How the units are linked:
state | ψ κ π τ β η
rr | zj gq ch mb jh nr
qq | mh rh nc qf tg tl
mg | pq pc dj qd tj sq
rc | qf sd ng mh pn gj
tl | zm hg ph zg hb qq
mb | pm qs sq rr sg dj
ng | rj jh rc ls gq zp
tj | hg zm lc gz mg cq
zp | tr ms gj pf rm ng
fc | gz zg rp hg ml lb
ch | th pn rr sq sd qd
th | ch hn zj cn lb ml
mn | tg sq qs pn mh pc
nc | ls pg qq rj pj ph
lb | sd qf bc rh th fc
pm | mb pj cn zj pg tb
hb | pc pq mc mz tl tg
qd | ml dm nr mg gz ch
dm | mz qd rm pc gj pn
zg | gj fc tr tl mz qf
rm | cg nr dm nt zp gq
rj | ng bc qf nc bd tr
sd | lb rc jh cq ch gz
pf | ph lc zm zp nt ls
mz | dm ml cg hb zg hn
bc | jh rj lb pg zj rp
hn | pn th bd tg qf mz
zj | rr bd th pm bc rt
gz | fc gj ms tj qd sd
dj | tb nt mg nr lc mb
pc | hb mg nt dm zm mn
rp | ms tr fc gg rt bc
mc | nt tb hb cg ph pj
sq | cn mn mb ch cq mg
hg | tj tl gg fc pq rh
pq | mg hb tb ml hg cn
tb | dj mc pq rt gg pm
tg | mn cn pj hn qq hb
gj | zg gz zp zm dm rc
ms | rp zp gz lc nr jh
ml | qd mz rt pq fc th
pn | hn ch gq mn rc dm
gq | bd rr pn qs ng rm
qs | pj mb mn gq ls nt
sg | pg ls cq jh mb lc
ph | pf gg tl tr mc nc
jh | bc ng sd sg rr ms
zm | tl tj pf gj pc mh
cg | rm rt mz mc tr bd
ls | nc sg mh ng qs pf
pg | sg nc rh bc pm gg
cn | sq tg pm th rh pq
bd | gq zj hn pj rj cg
qf | rc lb rj qq hn zg
nt | mc dj pc rm pf qs
mh | qq cq ls rc mn zm
lc | gg pf tj ms dj sg
pj | qs pm tg bd nc mc
gg | lc ph hg rp tb pg
rt | nr cg ml tb rp zj
nr | rt rm qd dj ms rr
cq | rh mh sg sd sq tj
rh | cq qq pg lb cn hg
tr | zp rp zg ph cg rj

The rows follow the links: the fewer symbols apart two units are, the more alike their rows tend to be.

Each row is also shifted at random along 7 hidden directions that mean nothing.

Rows with their units:
[169, 59, -92, 226, -40, 108, -157, 27, -40, 54, 174, -225, -121, 168, 17, 3, 130, -116, 543, -204, -250, 155, 86, -195, 109, 72, -87, -21, 78, -320, -102, 285, 122, -94, -101, 98, 306, -150, -180, 48, -252, 23, -252, 426, 19, -55, 28, 265, 27, 230, 99, -52, 78, 151, -53, -89, -222, -48, 23, 527, 191, -98, 209, 309, -225] -> pg
[-101, 38, 25, -198, 48, 23, 244, -166, 8, -55, 44, 267, -24, -287, 187, 12, -145, 170, -482, 204, 197, -302, 162, 461, -76, -75, -14, -80, 34, 257, -12, -172, 13, 373, 10, -38, 55, 120, 242, -143, 227, 61, 96, -508, -4, 28, -40, -73, -35, -83, -128, 34, -76, -163, -84, 534, 63, -55, -236, -313, -199, -107, -164, -329, 50] -> zg
[-87, -149, 119, 130, -91, -37, -229, 68, 1, -112, 205, 21, 87, -301, -91, 6, -272, 11, -111, -14, 323, -146, 104, 79, -1, 93, 25, 156, 202, 58, 177, -110, 60, 150, -504, -155, 262, 453, -44, -143, -253, 248, 20, 54, -62, 222, -380, 185, -4, -262, -268, -116, 95, -458, 30, -300, 20, -30, 196, -52, 198, 105, -314, 172, -123] -> rm
[-80, 95, -49, -499, 17, -54, 487, -121, -90, 2, -309, 224, 69, 86, 161, 3, 309, 184, 5, 96, 16, 119, -17, -309, 197, -282, 84, -39, -181, 231, 189, -59, 1, -179, 791, 68, -525, -406, 114, 11, 660, -119, 36, -384, 16, -182, 490, -450, -286, 279, 86, 2, -559, 390, 76, 808, -279, -10, -350, 238, -649, 177, 144, -353, 76] -> gj
[114, -43, 147, -45, -7, 64, 140, -55, 90, 213, -111, -257, -28, 109, -11, 87, -353, -33, -103, -153, -209, 202, -353, -343, -18, 63, 23, -217, 110, -351, -144, 65, -141, -538, -99, -76, -335, 2, -39, 332, -123, -14, 81, -115, -32, -48, 410, 114, -243, 153, 110, -95, 107, -878, -39, 226, -37, 98, -28, -83, 139, -94, 35, -200, 2] -> zj
[-68, -55, -72, -187, 119, 8, 87, 26, 9, 60, -725, 44, 193, 40, -146, 8, -55, -252, -64, 46, 112, 275, -440, -477, -344, -124, -17, -188, -29, -104, -183, -116, -287, -579, 329, 33, -763, 189, -230, 333, 172, -447, 212, -160, 50, 369, 547, -373, -21, -38, 151, 99, -340, 557, -1, -27, 107, 103, 277, -392, -135, 242, 69, -391, 419] -> mg
[128, 39, -14, 179, 136, -90, -11, -42, -39, 129, -251, 190, 230, 118, 105, 81, 139, -16, 185, 151, -249, -536, 567, 366, -209, 71, 112, 89, -141, 158, -128, 169, -132, 124, -8, 230, 331, -227, -143, -244, 248, -263, 136, -223, 41, 50, 71, -268, 36, -110, 111, 23, -148, 1070, 90, 127, 351, -57, 222, -140, -11, -73, 118, 142, 18] -> sd
[-163, -47, -67, -148, -129, 75, -238, -46, 44, -304, 5, 176, -81, 32, -140, -167, 6, -188, 328, -32, 151, 180, 153, 86, 187, -207, -93, -72, 179, 173, -19, -238, -128, -256, 401, 162, -392, -38, -112, 116, 263, -97, 27, -115, 4, 88, -99, -190, 229, 55, -53, -58, -383, 433, -37, -445, 163, 120, 176, -33, -217, 92, -130, 172, 213] -> mc
[150, 90, -117, -35, 109, 46, 130, 190, -39, 75, -436, -70, -33, 305, 14, 6, 664, 197, -118, -87, -300, 153, -394, -172, -3, 7, -33, -72, -379, -32, -100, 220, 115, 113, 334, -200, 257, -346, 191, 3, 28, -70, 2, 570, 67, -214, 323, 39, 5, 262, 301, 38, 213, 916, -166, 25, -365, -66, -280, 466, -187, -129, 447, -31, -22] -> rh
[67, 63, -62, -32, -59, -91, -46, -109, -90, -30, 290, -79, 49, -160, 121, -112, -255, 102, -725, 14, -25, 99, -393, 170, 29, 154, -41, 74, 95, 150, 149, -181, -179, 395, -176, -91, 26, 172, 242, -199, -127, 253, -17, -31, -8, -129, -221, 130, 226, -343, -200, -13, 422, -773, 60, -126, 231, 138, -185, -450, 224, -69, -186, -348, 130] -> ls
[-124, -59, 86, -11, 83, -8, 223, 141, 66, 205, -236, -82, -21, -116, -97, 109, -58, 140, -153, 13, 226, 120, -288, -151, -177, -34, 20, -141, -175, -186, -182, 93, 112, -160, -80, -239, -133, 126, 119, 183, -182, -24, 90, 23, -50, 140, 308, 85, -202, 141, 102, 88, 19, -240, -141, 272, -269, -99, -77, 30, -139, 41, 93, -172, -25] -> ml
[118, -29, 93, -41, -29, 40, 50, -5, 104, -175, -301, -82, -41, 112, -158, -12, -46, -310, 276, 32, -209, -244, 316, -24, -87, 62, -12, -147, 201, -4, 25, -145, -213, -385, -197, 143, 14, -158, -271, 205, 98, -34, 90, -92, 33, 62, 61, -20, -147, 90, -248, 28, -112, 479, -87, 1, 198, -137, 328, 147, 185, -125, -143, 196, -86] -> hn
[-150, -70, 197, 227, -3, -80, -243, 83, 13, 6, 308, 56, 15, -88, -208, 148, -124, 79, -108, -36, 358, 164, -359, 131, -77, -136, 38, 54, 31, -114, -133, 0, 131, -195, -28, 94, -186, 314, 99, -177, -241, -167, -80, 73, -81, -36, -348, 29, 140, -282, 139, -107, 40, -327, 85, -860, 243, 116, 258, -539, -72, 238, 35, 52, 78] -> nr
[127, -223, -207, 167, 66, -81, 17, -88, -8, 137, 96, 218, 150, -133, -77, 61, 146, 236, -496, 250, -29, -306, 284, 711, -293, 97, -19, 164, -330, 351, -172, 132, -146, 755, -67, -87, 197, -33, 223, -439, 64, -204, 268, -247, 104, -95, -316, -225, 256, -388, 117, 142, 277, 220, 109, -260, 463, 59, -101, -738, 80, -181, 14, -87, 209] -> sq
[-81, -133, -90, 20, -63, -41, -188, 218, 15, -131, 540, 115, -37, -161, -34, -97, 339, 527, -92, -3, 174, 437, -106, 165, 176, -44, -37, 305, -72, 125, 256, 70, 276, 958, 229, -479, -57, 222, 364, -318, -246, 336, -166, 204, 0, 46, -493, 66, 152, -36, -11, -7, 339, -437, 25, -330, -217, -4, -342, 194, 10, 60, -72, 91, -35] -> nt
[45, 42, 161, 1, 105, 92, -88, 177, -2, -239, 525, 100, -85, 79, 71, 66, -30, 258, -68, 259, -46, 201, 88, 502, -79, 80, 46, -100, 240, 221, -46, -217, -273, 340, 97, 31, -308, 158, 171, -36, 37, -85, -111, -340, 12, 31, -502, -133, 206, -233, -167, 104, 199, -368, -66, -468, 545, 34, 197, -422, 279, -169, -304, -96, 94] -> qf
[82, 79, -60, 104, -2, 93, -168, 28, -18, -292, 262, -63, -100, 195, -50, -106, 286, -106, 207, 31, -156, -154, 216, 204, 234, 34, -69, 24, 106, 65, 99, -9, -25, 81, -107, 203, 467, -147, -82, -159, -6, -16, -91, 332, 88, -179, -396, 228, 215, 29, -116, 88, 84, 515, -64, -525, 85, -158, 156, 334, 144, -102, 45, 437, -131] -> qq
[161, 182, -38, -113, 40, -97, 54, 506, 6, -122, -254, -251, 89, -66, 141, 29, 133, 377, 512, 62, -236, 495, 51, -466, -298, 268, 67, 155, 154, -59, 417, 95, -204, 462, 98, -653, -217, 176, -138, 162, -270, 408, -241, -175, 46, 595, 232, -152, -234, 19, -165, 82, 340, 28, -85, 615, -279, -210, 0, 567, 597, -163, -296, -116, -224] -> rc
[145, -192, -94, 162, 27, 115, -103, -63, 61, 42, 592, 180, -147, 137, -63, 21, 240, 388, -321, -15, -125, -44, 157, 679, 259, -5, -55, 111, -345, 171, -205, 211, 191, 699, 223, -76, 194, -384, 414, -388, -29, 5, 44, 172, 3, -501, -379, 93, 180, -40, 334, -21, 318, -132, 34, -511, 105, 150, -383, -194, -97, -209, 276, 130, 13] -> pm
[161, -46, -121, -188, -33, -46, 123, -244, 39, -51, -63, -96, 80, 143, -107, -146, 50, -194, 53, 30, -230, -88, 187, -232, 136, 5, -66, 83, 65, -13, 147, -143, -102, -233, -99, 131, 102, -342, -124, -108, 149, -74, 88, 58, 55, -215, 41, 2, -60, 19, -125, 46, -100, -13, 147, 116, -17, -94, -78, 193, -34, -1, -64, 213, 6] -> mn
[122, 7, -225, 56, -7, -90, 69, -253, 26, 320, 52, -76, 42, -59, 135, -34, -420, -156, 662, -7, -349, 146, 624, -371, -232, 135, -18, -51, 99, -186, -24, 186, -259, 139, 105, -61, -558, -234, -315, 128, -4, -1, 26, -671, -51, 213, 379, -271, -168, 71, 71, -8, -229, -596, 84, 865, 130, 26, -107, -87, 248, -82, -153, 8, 63] -> mb
[-140, 104, 62, 151, -16, -35, -38, -148, -104, 147, 170, 291, 25, -112, 120, 123, -108, -8, 284, -71, 178, -282, 464, 204, -70, -97, 48, 86, -41, 102, -75, 154, 75, -16, 205, 318, 72, -23, -84, -267, 94, -201, -103, -287, 3, 36, -23, -180, 53, -48, 116, -101, -348, 344, 157, 22, 132, 81, 127, -257, -176, 204, 137, 148, -59] -> ms
[-125, 113, 26, -111, 32, 58, -13, -26, -15, -206, 444, 132, -179, 47, 26, -128, -6, -29, -11, 178, 313, 525, -422, -61, 136, -177, -39, -204, 283, -8, -22, -238, -97, -252, 320, 177, -585, 244, 20, 205, 74, -246, -277, -93, 56, -29, -266, -74, 281, -10, -86, 128, -158, -614, 13, -531, 136, -30, 3, -217, -99, 135, -135, -149, 283] -> tl

From each start, follow one symbol. Which unit do you reach?
Answer with the unit's name.
---
[-93, -5, 148, 273, 105, -109, -290, 254, -35, -16, 91, 78, -4, -55, -138, 126, -115, -117, 986, 207, 183, 300, 292, -171, -293, -93, 81, 39, 280, -222, -45, 106, -110, -278, 9, 122, -485, 336, -389, 183, -230, -288, -154, -270, 5, 588, -141, -197, 54, -154, 76, 41, -274, 153, -18, -431, 251, -151, 675, -127, 299, 230, -219, 276, -18]
β -> gz
---
[139, -108, 159, -71, 35, -84, 60, 77, -12, -218, -199, -73, 73, 206, -240, 71, 161, -3, -297, 53, -154, -196, -192, 20, 124, 29, 110, 65, 15, 111, 86, -230, -159, -368, -97, 112, 52, -148, 21, -55, 119, -139, 217, 201, -44, -197, -149, -4, 27, -139, -116, 2, 101, 323, 97, -493, 179, -19, 247, -127, -15, 64, -72, 75, 33]
β -> rc
---
[141, -80, -184, -85, -74, -34, 29, 61, 26, -38, -296, -224, 152, -92, 6, -148, -186, -40, -102, -75, -209, 91, 2, -234, -108, 212, -16, 93, -3, 46, 257, -52, -121, 241, -251, -389, 40, 126, -94, 82, -160, 414, 101, 63, 2, 251, 171, 22, -151, -79, -221, -72, 293, -97, -10, 360, -61, -38, -90, 190, 307, -100, -160, -91, 22]
η -> nt
---
[-100, 91, -112, 149, 126, -91, 119, -139, -93, 178, 114, 139, -9, -81, 89, 1, 43, -135, 229, 116, 105, -55, 258, -72, -65, -76, 12, 71, -50, -129, -69, 184, 150, 37, -20, 130, -8, 24, -138, -149, 26, -159, -57, -79, 78, 70, 127, -4, 91, 30, 76, 39, -231, -26, 111, 208, -85, -19, -93, 20, -124, 173, 54, 92, -9]
τ -> gz
---
[-91, 46, -206, -53, -30, -64, -54, -323, -37, -80, -33, 378, 91, -63, 55, -100, 29, -267, 486, 190, 94, -350, 739, 187, 146, -235, -36, 92, 165, 258, 90, -81, -74, -75, 169, 519, 14, -162, -287, -166, 474, -175, -1, -372, 101, 105, -131, -349, 210, -70, -118, 121, -607, 799, 99, 107, 298, -29, 166, -104, -252, 160, -103, 274, 168]
τ -> gj
---
[-73, -97, -169, -172, -62, -54, 39, 113, -8, -142, -263, 31, 84, -49, -60, -117, 537, 51, 207, -69, 13, -15, 159, -276, 234, -42, -65, 172, -200, 51, 368, 101, 328, 118, 61, -240, 345, -220, 20, -142, 142, 249, 65, 459, 80, 100, 172, 49, -181, 245, -98, 95, -52, 715, 57, 235, -517, -156, -255, 847, -276, 92, 129, 241, -207]
ψ -> hb
---
[114, -151, -16, 160, 102, -61, 56, 186, 75, 164, -190, 19, 137, 13, -2, 176, 382, 272, 85, 54, -258, -274, 390, 152, -174, 174, 86, 155, -332, 144, 55, 247, 71, 514, 8, -270, 314, -218, 107, -197, 60, -7, 187, 58, 4, 20, 55, -147, -132, 21, 215, 29, 138, 883, -14, 202, -16, -97, -19, 151, 97, -133, 125, 173, -144]
κ -> pn
---
[137, -79, 110, 123, -38, 16, -6, 6, -52, 130, -159, -229, 116, 136, -155, 115, -43, -110, 25, -168, -268, -111, -174, -281, 65, 64, 88, 29, -92, -235, -52, 104, 70, -405, -160, 76, 173, -268, -28, -13, -63, 43, 98, 273, -68, -198, 158, 116, -226, 92, 79, -109, 108, 0, 105, -65, -28, 87, 32, 128, 17, 21, 220, 171, -141]
κ -> gq
---
[-90, 0, -220, 104, -12, 71, 93, -378, 58, 301, 219, 171, -99, -210, 105, -24, -283, -156, 240, -84, 48, -256, 819, 35, 27, -51, -87, -59, -141, -189, -115, 208, 250, 218, -201, 53, 140, -167, -81, 9, 143, 120, 62, -364, -50, -7, 135, 95, -230, 227, 67, 1, -358, -561, 39, 812, -161, -41, -338, 152, -240, -20, 81, 143, -103]
β -> gg
---
[102, 199, -23, 10, -52, -4, -174, 80, 21, -130, 34, -504, -78, 95, 9, -102, -109, -239, 130, -229, -149, 347, -520, -514, 180, 214, -64, -83, 288, -404, 227, -116, 18, -426, -426, 23, 256, 267, -209, 311, -552, 329, -280, 575, 19, -37, -95, 525, 10, 197, -290, 23, 299, -604, -88, -161, -283, -68, 114, 582, 423, -38, -125, 124, -168]
π -> qq
---
[-66, 49, -56, -147, -187, 2, -60, 105, 5, -47, -110, -23, 160, -145, 84, -116, 81, 182, -427, -120, 238, 142, -446, -71, 48, -68, 43, 48, -66, 177, 161, -126, 151, 360, 80, -389, 90, 324, 161, -109, -98, 270, -18, 306, 30, 82, -76, 9, 113, -149, -42, -32, 264, 6, 6, -3, -249, 55, -195, 83, -17, 50, -99, -271, 119]
ψ -> ph
---
[127, -13, 37, -17, 112, 25, 60, 264, 11, 60, -774, -212, 51, 181, -76, 132, 58, -202, 478, -45, -273, 67, 1, -396, -265, 100, 43, -148, -66, -187, -161, 110, -145, -534, 16, -66, -118, -93, -360, 449, -31, -136, 87, 117, 41, 369, 437, -46, -220, 191, 33, 0, -119, 805, -212, 220, -106, -139, 332, 326, 268, -89, 135, 87, -95]
ψ -> ch
---
[117, 129, 109, 153, 25, -121, -159, 98, -122, 206, 354, -104, 3, 69, 113, 136, -142, 144, 366, -21, -230, 253, 98, -121, -116, 77, 65, 114, 82, -159, -53, 181, -72, 84, 129, -53, -246, -10, 4, -43, -211, 21, -244, -199, -22, 81, -35, -124, -57, -93, 57, -156, 97, -371, 51, 43, 108, 42, 95, -96, 284, -14, -28, -13, -76]
τ -> sg
---
[-81, 180, 149, 59, 90, 1, 35, 38, -7, -24, 337, 64, -236, 154, 19, 171, 211, -31, 633, 43, 110, 295, -33, -190, 224, -305, 29, -103, 122, -237, -151, 94, 171, -560, 341, 389, -226, -95, -158, 112, -30, -374, -313, 44, 54, -84, -61, 31, -20, 304, 199, -10, -320, -49, 54, -315, -176, -106, 125, 256, -215, 230, 184, 280, -107]
ψ -> gz
---
[108, 49, 76, 335, 92, 113, -160, 429, 7, 37, -233, -174, 3, -93, 72, 102, 10, 110, 333, 37, -156, 126, 61, 41, -507, 320, 64, 1, 5, -135, -126, 176, -114, 361, -221, -363, 125, 404, -172, 215, -340, 74, -37, -96, -51, 608, 4, 57, 53, -86, -65, 28, 375, 383, -262, 110, 100, -229, 338, 1, 647, -333, -170, -53, -125]
β -> th
